In the rows, 128 means zero.
Each row of numbers belongs to one of the nodes below and depends on some of the facts about them. Some rows are named. Which node is each other row?

How the nodes are related:
brogor | φ a | α f | δ m | Ω votral,pliker,trekol
stodil | φ e | α g | δ m
trastas | φ b | α j | δ l
broza | φ d | α g | δ l | Ω derak,klidrige
zudrak | φ e | α h | δ l
pamo | φ b | α j | δ m | Ω drizeko,drenas
lifi | φ c | α h | δ m
flogra | φ a | α g | δ m | Ω tretol,zudrak
finak | φ c | α i | δ l
sura | φ d | α i | δ m | Ω flopla
skitus | φ c | α i | δ l
didir | φ c | α i | δ m | Ω flogra
nubem | φ b | α h | δ m | Ω flogra,nidrir
romel | φ c | α h | δ l | Ω fimom,stefo,zudrak
viplek | φ a | α i | δ m
tretrar | φ b | α g | δ m | Ω pletrol,niklon,brostik
topil | φ a | α g | δ m
gritri | φ e | α i | δ l | Ω brodrem
nokiskin | φ c | α h | δ m | Ω fubraba
zabu | φ b | α g | δ l
zakan | φ d | α j | δ m | Ω drulim,bruzal,padi
plegrum | φ e | α j | δ l | Ω suzeste,bruzal
stegrum | φ e | α k | δ m
vitrapa | φ e | α h | δ l | Ω gaklil,truram,drulim
klato | φ e | α g | δ l
keflavol | φ e | α f | δ m | Ω fudrune,klobrin
taflek | φ c | α i | δ m
goredu | φ d | α i | δ l
gritram | φ a | α i | δ m | Ω biklos
leme | φ b | α g | δ m | Ω radak,brodrem
kluro | φ e | α h | δ l | Ω katron
pata | φ c | α h | δ m
klada | φ c | α g | δ m | Ω klobrin,pletrol,plegrum,pudisku,padi
gozor | φ d | α f | δ m
sagebras | φ c | α g | δ m | Ω traves,klato
tretrin | φ d | α f | δ m | Ω tretol,goredu
kografluk | φ b | α f | δ m | Ω brostik,klidrige
gaklil | φ e | α i | δ m | Ω radak,plestem,pleskim
kloklanin | φ a | α f | δ m | Ω bastik,zisigre,pudisku
ziflun | φ b | α k | δ l | Ω pesketas,dudoma,pladrik,lodrik
lemuskul | φ c | α g | δ m | Ω pesketas
zige | φ c | α h | δ l
trumal | φ e | α g | δ m
truram | φ c | α g | δ m | Ω stusa
mopeve | φ a | α g | δ l | Ω sagebras,tretrin
pletrol | φ a | α f | δ l | Ω plestem
mafler | φ b | α g | δ m
nidrir | φ b | α h | δ m | Ω bastik,leme,steke,listak
stusa | φ a | α i | δ l | Ω pufisan
dagus | φ e | α i | δ m
klobrin | φ c | α f | δ m
pudisku | φ e | α h | δ l
mumak | φ e | α f | δ m
pleskim | φ d | α g | δ m | Ω drulim
liplu | φ a | α h | δ l | Ω pomol
zibuk | φ c | α f | δ m | Ω klidrige,padi
gito | φ d | α h | δ m | Ω dudoma,drenas
ganar | φ a | α k | δ l
bruzal | φ e | α j | δ m | Ω pomol
pliker | φ d | α i | δ l | Ω radak
bruzok | φ b | α i | δ l | Ω bruzal
flopla | φ c | α j | δ l | Ω pleskim
nason | φ c | α g | δ m | Ω dudoma,zige
suzeste | φ b | α f | δ m
veskul | φ a | α h | δ m | Ω gadol,plestem
brefeplu | φ e | α j | δ m
tretol | φ d | α i | δ l | Ω drulim,betru
nadrak | φ d | α k | δ l | Ω lifi
luskil | φ c | α i | δ m | Ω radak
robrin | φ e | α g | δ l | Ω flopla,drizeko,drufas
betru | φ a | α i | δ l | Ω drulim,pleskim
zisigre | φ a | α i | δ l | Ω betru,nidrir,katron
derak | φ d | α k | δ m | Ω bruzal,drenas,padi
truguklus | φ d | α h | δ m | Ω plestem,drenas
befak | φ e | α f | δ l
klusim | φ b | α f | δ m | Ω radak,sura
sotofer | φ d | α h | δ l | Ω derak
sostik | φ d | α i | δ m
gadol | φ d | α i | δ l | Ω pleskim
fubraba | φ c | α g | δ l | Ω radak,plestem
trofak | φ b | α f | δ l
gragel | φ d | α h | δ m | Ω plegrum,klidrige,goredu
gufebron | φ e | α h | δ l | Ω betru
tuflar | φ e | α f | δ m | Ω goredu
brostik | φ b | α k | δ l | Ω biklos
flastun | φ d | α j | δ l | Ω klerur,gufebron
mebelum | φ d | α i | δ m
fidis | φ a | α k | δ m
flesin | φ b | α h | δ l | Ω dagus
klidrige | φ c | α g | δ l | Ω radak
triplam | φ d | α i | δ l | Ω klobrin
traves | φ e | α f | δ l
klofu | φ e | α j | δ l | Ω klato
niklon | φ d | α k | δ m | Ω bastik,goredu
drizeko | φ d | α j | δ m
pomol | φ d | α h | δ l | Ω radak
flifen | φ e | α g | δ m | Ω flogra,klidrige
stefo | φ e | α j | δ m
druda | φ a | α f | δ m | Ω zige
bastik | φ e | α g | δ m | Ω leme
drufas | φ e | α j | δ l | Ω tretol
bitik | φ d | α f | δ l | Ω nason,trofak
kipa | φ b | α i | δ l | Ω betru
plope | φ a | α k | δ m
plestem | φ d | α f | δ m | Ω lodrik
biklos | φ b | α g | δ m | Ω pomol
lobru | φ e | α i | δ l
fimom | φ b | α j | δ m | Ω drenas
mabuklam | φ e | α g | δ m | Ω dagus,lifi
listak | φ c | α f | δ l | Ω radak
skivan | φ e | α j | δ m | Ω ganar,lemuskul
mivi | φ c | α g | δ m
sososki | φ a | α k | δ m | Ω leme,trofak
stumer | φ a | α f | δ l | Ω flopla
mimir | φ c | α h | δ l | Ω pudisku
klerur | φ b | α f | δ l
pladrik | φ a | α f | δ l | Ω pleskim,padi
dosten | φ b | α h | δ m
katron | φ b | α i | δ l
drenas | φ d | α i | δ m | Ω klidrige
trekol | φ d | α k | δ m
fidru | φ a | α g | δ l | Ω gito,lodrik,pomol,nason
fudrune | φ e | α j | δ l
nipu | φ e | α g | δ l | Ω stumer,liplu,klusim,topil
lodrik | φ a | α i | δ m | Ω klidrige
riflu | φ d | α f | δ l
radak | φ d | α g | δ l
vetu | φ b | α f | δ l | Ω klidrige
kloklel | φ b | α f | δ m
brodrem | φ b | α i | δ m | Ω drulim
kopun | φ d | α j | δ l | Ω radak
dudoma | φ e | α i | δ m | Ω lodrik,klidrige
padi | φ e | α i | δ l | Ω klidrige
votral | φ b | α f | δ m | Ω stegrum,klidrige
pesketas | φ e | α h | δ m
trugin | φ a | α f | δ m | Ω radak
vaka | φ e | α f | δ l
steke | φ e | α k | δ m | Ω luskil
pufisan | φ b | α i | δ l | Ω klada,lodrik
drulim | φ b | α f | δ l

Some nodes and their rows:
[131 146 112 104 145 126 164 138 129 113 113 121 111 115  94 133 116  79
 130 109 116 118 137 134 140 119 116 119 122 138  88 129 135 145]: gritri
[118 106 128 124 116 112 121 127 149 168 146 133 141 152 160 126 124 180
 140 140 158 134 130 135 102 122 132 125 142 111 162 111 133  80]: fidis
[137 119 169 217 124 137 125  98 116 111 139 154 122 126 183 129 157 156
 100 195 122 152 128 110 142 151 114 108  94 140 155 135 149 179]: votral
[131 122 114 137 134  98 140 128 154 141 153 125 110 151 146 111 115 127
 145 153 153 117 126 150  93  96 145 109 137 109 146 110 161  98]: stegrum
[120 111 134 138 119 143  95 111 115 131 148 135 132 134 138 119 155 123
 127 146 134 149 102 116 111 141 126 136 131 129 158 138 111 131]: brogor
[139 128 144 118 113 151 101 113 110 113 134 136 122 125 130 150 130 146
 155 101 129 137 121 119 128 143 133 125 123 160 122 146  96 146]: pletrol
[117 113 110 160 138 128 160 118 156 142 122 160 131 125 156 120 113 196
  85 189 116 121 142 112 125 107 112 118 105 139 173 114 137 161]: mafler
[ 98 144 161  40  80 151 167 103 135 172 155 161 152 137 141 115 144  56
  99 150 146 160 113 128 168 172 113 172 126 129 147 136 127  93]: pleskim
[123 114 126  91 113 143 121 138 115 135 109 109 159 129  88 163 131 136
 135  69 124 144 129 128 145 138 108 147 125 142 112 135 110 114]: triplam
[161 151 145 120 155  89 130 142 125 103 125  82  92 109 152 120 108 134
 162  83 130  94 130 149 121 128 162 109 150 121  90 130 127 113]: plegrum
[104 103 108 119 119 137 121 126 142 154 133 137 155 139 117 141 132 149
 114 144 142 134 124 121 114 110 115 142 125 119 169 116 133 123]: topil
[129 136 139 161 122 157 156 109 140 102 135 151 113 113 175 153 105 218
 129 145 117  91 149 119 104  93 134 118  91 167 151 144 125 183]: klerur
[143 136 165 179 158 101 134 132 138 130 124 124 112 115 224 100 117 204
 102 164 124 112 140 122 133 158 135 117 135 114 143 121 135 129]: pamo
[117 127  94 134 152 171  76 172 100 145 103 168 135 119  78 145 117 123
 150  68 121 132 140 134 130 168 131 142 172 131  78 149  85  78]: pomol
[132 129 119 136 132 127 122 109 131 111 150 117  98 125 126  94 147  80
 134 165 126 129  99 129 103 111 142 111 123 124 147 130 125 151]: tuflar
[125 114 113 115 135 123 112 134 128 146 106 123 147 124 111 112 156 130
 100 131 121 149 108 115 144 144 108 134 138 114 149 123 107 139]: gritram
[121 111 137 113  95 158 105 119 119 119 148 122 152 135 113 169 130 163
 159  85 145 123 118 130  91 112 133 147 120 147 130 146 111 113]: riflu
[128 130 125 135 152  97 127 141 143 127 158  99 116 125 168  93 122 135
 136 141 147  99 128 150  81 106 149 126 147  99 132 118 152  94]: brefeplu
[119 131 117 115 124 117 133 135 129 110 131  96 143 124 103 142 106 130
 138  87 125  99 141 138 112  88 145 144 130 128  99 120 140 136]: zige
[119 136 141 140 143 160  93 166 108 145 139 162 137 130 139 151 107 136
 164  60 146 115 160 150 115 173 156 153 178 122  77 150 115  36]: kopun
[163 144 164 160 138 108 161 118 135 127 110 152  95 126 192 148  86 214
 141 140 120 117 163 124 162 147 125  94 118 150 126 130 131 139]: ziflun

Rows to name:
No name comes twice in this set of rows, the named rows included.
[136 129 125 159 147 124 144 118 139 144 103 158 115 120 159 105 127 174
  91 185 109 139 133 106 153 131 111 106 103 134 171 116 122 171] | tretrar
[117 116 102 126 143 113 141 137 141 123 140 102 131 126 121 104 135 103
 110 142 131 106 116 140  86  92 128 129 125 106 141 118 148 132] | pesketas
[138 162 150 121 140 139 188 124 137 119  97 160 119 107 158 140 101 166
  97 134  97 107 157 112 179 134 104 126  99 154 114 133 125 175] | kipa
[136 137 173 106  99 160 139 100 119 112 147 135 126 126 132 148 132 113
 139 100 136 136 126 122 145 151 130 143 109 163 119 151 114 135] | pladrik
[146 126 109 163 160 122 118 131 132 141  85 154  98 109 146  97 117 196
  98 173  95 138 122  99 162 135 115  95 127 132 172 113  95 182] | biklos
[124 109 140 108 100 146  87 109 118 142 151 119 139 135 125 116 158 127
 127 125 142 160  86 120 121 150 139 141 135 129 163 133  97 110] | tretrin
[118 142 115 205 159 167 117 125 126 130 137 209 100 113 174 100 130 152
 107 200 114 121 140 110 125 145 144 122 124 140 148 145 115 152] | klusim
[147 142 143 156 147 131 165 130 131 109 103 143 120 105 174 142  99 196
 109 131  99 101 152 112 155 130 120 118 109 151 119 130 121 162] | flesin
[103 118 114 170 131 182  77 130 115 141 156 188 128 133 124 117 146 103
 127 164 137 134 130 126  99 156 139 137 148 129 139 151 107 103] | trugin
[121 138 114 120 137 110 110 133 123 128 130 112 125 126 114  98 137  83
 109 138 124 127 114 128 134 126 150 133 151 103 123 118 132 130] | nokiskin

The same nodes again, as new rows of numbers:
Some nodes and their rows:
[ 61 137 113 119 132 134 124 154 112 104 136 158 149 146  82 131  94 108
 156 140 144 102 153  90 131 137 154]: zisigre
[ 47 147 127 128 112 142 118 203 152 113  85 155 131 159  71  95 115 105
 167 127 172  80 134  73 142 158 132]: gufebron
[ 67 111  81  83 158 186 105 125 156  78 144 120 111  74 130 155 118 132
 117 112 184  90 143 116 101 140 125]: nason
[ 68 115  90  92 145 156  92 167 135 109 178 123 154 149  99 165 134 140
 148 135 180 119 180  94 144 115 138]: nubem
[ 70 122  99 102 145 170  97 166 138 106 147 112 150 141  97 142 140 113
 164 138 161 109 180  75 133 137 146]: veskul
[ 68 156 133 123 120 127 136 157 153 127  79 138 127 109 100  96 112 121
 157  94 156  87 115  91 118 170 115]: kluro
[ 83 167 140 105 119 181 100 118 115 121 126  99 161 152 108 177 128  73
 121 143 165 100 214 134 129 130 152]: lodrik
[ 48 110  78  79 145 207  95 160 151  80 143 143 118 122 113 163 134 111
 135 141 196  82 164 118 118 131 137]: klada
[ 92 134 114 116 137 156 121 173 180 115  83  96 124 112 111 114 151 124
 157  93 167 105 123  68 119 162 111]: steke
[ 95 160 163 154 128  63 123 175 104 145 146 143 175 214  73 128 111 146
 166 127 141 131 148  68 177  97 137]: gadol
[108 138 125 126 144 111 157 104 121 107 112 147 141 122 110 127  95 109
 124 121 145 129 109  91  91 142 129]: pletrol
[ 99 140  91  91 168 133 113 137 122  96 182  84 136 109 133 175 147 157
 182 110 140 149 139  83  86 104  96]: leme
[ 74 164 137 130 121 123 131 156 146 122  77 139 127 114 104  96 113 117
 160  96 149  93 111  91 116 159 113]: nipu
[ 71 108  74  85 158 174 103 130 155  80 138 126 108  77 134 149 117 132
 131 116 184  92 132 112  98 143 120]: sagebras
[ 47 154 161 151 109 142 138 152 135 117  79 163 128 104 127 105 110 120
 154  83 117  79  96 132 126 154 142]: fudrune
[ 63 129 107 121 136 128 141 115 118 143 159 163 159 100 117 126 110 164
 135 111 132 127 128 139 120 146 143]: zabu
[ 12 122  84  95 120 205 124 167 136 114 131 201 137 111  92 118 121 122
 143 146 159  89 138 163 110 170 153]: zige
[ 86 105 125 127 155 156 133 121 135 108 128 122 139 107 140 142 134 132
 132 104 121 110 138 118 128 141 157]: viplek
[ 98 131 179 166 130  96 116 141 118 148 153  97 167 161 140 147 138 176
 158  73 105 137 144 105 178  94 152]: drizeko
[ 56 126 143 142 123 194 113 201 165 109  90 149 123 167 114 128 173 101
 161 122 140  97 135 120 157 144 146]: stodil
[ 63 141 163 164 113 158 152 173 141 107  56 205 131 181 100 101 148  86
 134 140 135 114  88 140 136 146 143]: vaka

Name these rows:
No name comes twice in this set of rows, the named rows included.
[ 86 196 165 126  95 138 132 115 133 134  61 122 136 112 114 117  99  83
 114 101 159  75 146 139 113 166 121] | padi
[ 41 210 102  72 109 207 107 130 100 107 136 145 145 110  92 171 141  78
 171 161 152 108 177 166  56 138  93] | klidrige
[102 165 137 113 127 115 145  69 101 139 124 134 162 124 120 151  97 116
  90 127 162 131 138 144  95 133 124] | vetu
[ 59 150  79  80 153 212 100 162 124  40 156 133 108 133 125 183 170  98
 195 150 144 117 134 112  74  98  92] | luskil
[100 111 156 156 137 159 148 147 168  99  64 143 118 143 146 120 156 106
 115 104 134 114  80 120 133 139 133] | mumak
[ 79 153 178 174 115  91 138 163 105 169 133 163 184 209  88 126 139 149
 163 123 106 144 147 113 182 110 154] | goredu
[ 61 151 108 105 132 146 118 165 114 118 137 145 156 133  69 124 115 106
 175 138 151 114 160  83 118 148 140] | liplu
[ 65 122 102 120 123 143 150 127 136 156 122 153 162  80  90  94 117 143
 147 114 128 127 130 116 115 188 151] | ganar
[ 76 120 112 111 151 167 103 159 127  87 136 119 142 156 108 160 130 107
 149 136 149 112 167  87 136 120 155] | gritram
[ 76 130 106  91 137 210 115 126 140  82 117 146 125 146 126 172 138  74
  93 157 193 102 151 148 107 118 132] | zibuk

The same nodes again, as new rows of numbers:
Named rows:
[142  95 134 166 110 146 145 104 118 120 172 116 107]: flogra
[139 113 135 142 107 113 146 103 108 158 151  78 136]: druda
[160 128  93 135 120 128 124 143  88 105 158 100 116]: fidis
[140 142  87 168 102 158 129 147  45 111 138  99 135]: flesin
[127 118 145 186  96 185 136 131  88 124 168 176 120]: drufas
[122  82 137 144 127 173 138  97  88 111 147 127 149]: trofak
[110 148 125 156  84 140 143 124  85 112 161 170 154]: pufisan
[121 114 125 158 112 173 120 150  75 141 177 157 148]: fudrune
[125 139 116 163  97 143 146 124  91  99 172 168 152]: stusa
[131 112 156 159 122 152 171  89  98 137 142 114 154]: pladrik
[134 105 108 161  93 104  64 181 159 114 128 173 168]: drenas
[121 135 122 164  85 107 144 120 106 140 177 126 109]: pamo
[115 126 142 166 111 150 128 135  88 145 169 169 142]: plegrum
[144 116 117 238  62 160 110 181 129 131  99 154 148]: flastun
[133  81 110 184 100 122  73 188 159 129 136 160 155]: drizeko
[133 113 141 133 140 177 122 146  83  94 158 171 140]: pudisku
[142 133 156 136 111 154 115 140 109 112 150 141  92]: steke
[159 115 114 164  88 155 108 133  73 186 158  68 106]: mabuklam
[140  83 131 163 118 194 140  97  83  97 145 116 130]: klerur
[153  85 141 160 121 205 121 112  83 125 147 119 131]: traves
[138 152 110 150  82 102 137 127 105 117 184 146 130]: gritram

Rows to name:
No name comes twice in this set of rows, the named rows included.
[135 126 117 145  91 141 116 121 114  85 183 166 101] | brodrem
[138 155 145 145  74 124 114 126 114 129 175 166 106] | gaklil
[149 112 116 178  69 127  62 176 160 111 125 169 148] | sura
[126  63 147 147 149 190 144  90 102  84 154 147 141] | drulim
[113 116 160 158 106 138 159  86  82 143 135 106 149] | vetu
[118 129 153 178  99 130 177 100  87 173 147 114 162] | fidru
[151 114 140 202  94 181 166 104  87 130 148 112 122] | mopeve
[116 161 140 164  92 117 168 121  74 122 122 136 140] | ziflun
[127  82 135 130 124 126 137  98 109 129 154 106 130] | suzeste
[149 109 123 203  74 164  85 170 146  83 114 192 164] | tretol
[140 130 107 197  62 132  79 177 130 122 103 171 186] | triplam
[157 117  68 125 101 155  66 161  77 124 188 133 121] | dagus
[143  88 106 188  76 150 114 126 113 118 129  92 106] | sagebras
[134 117 165 163  96 137 130 107 109 176 162 120 103] | flifen

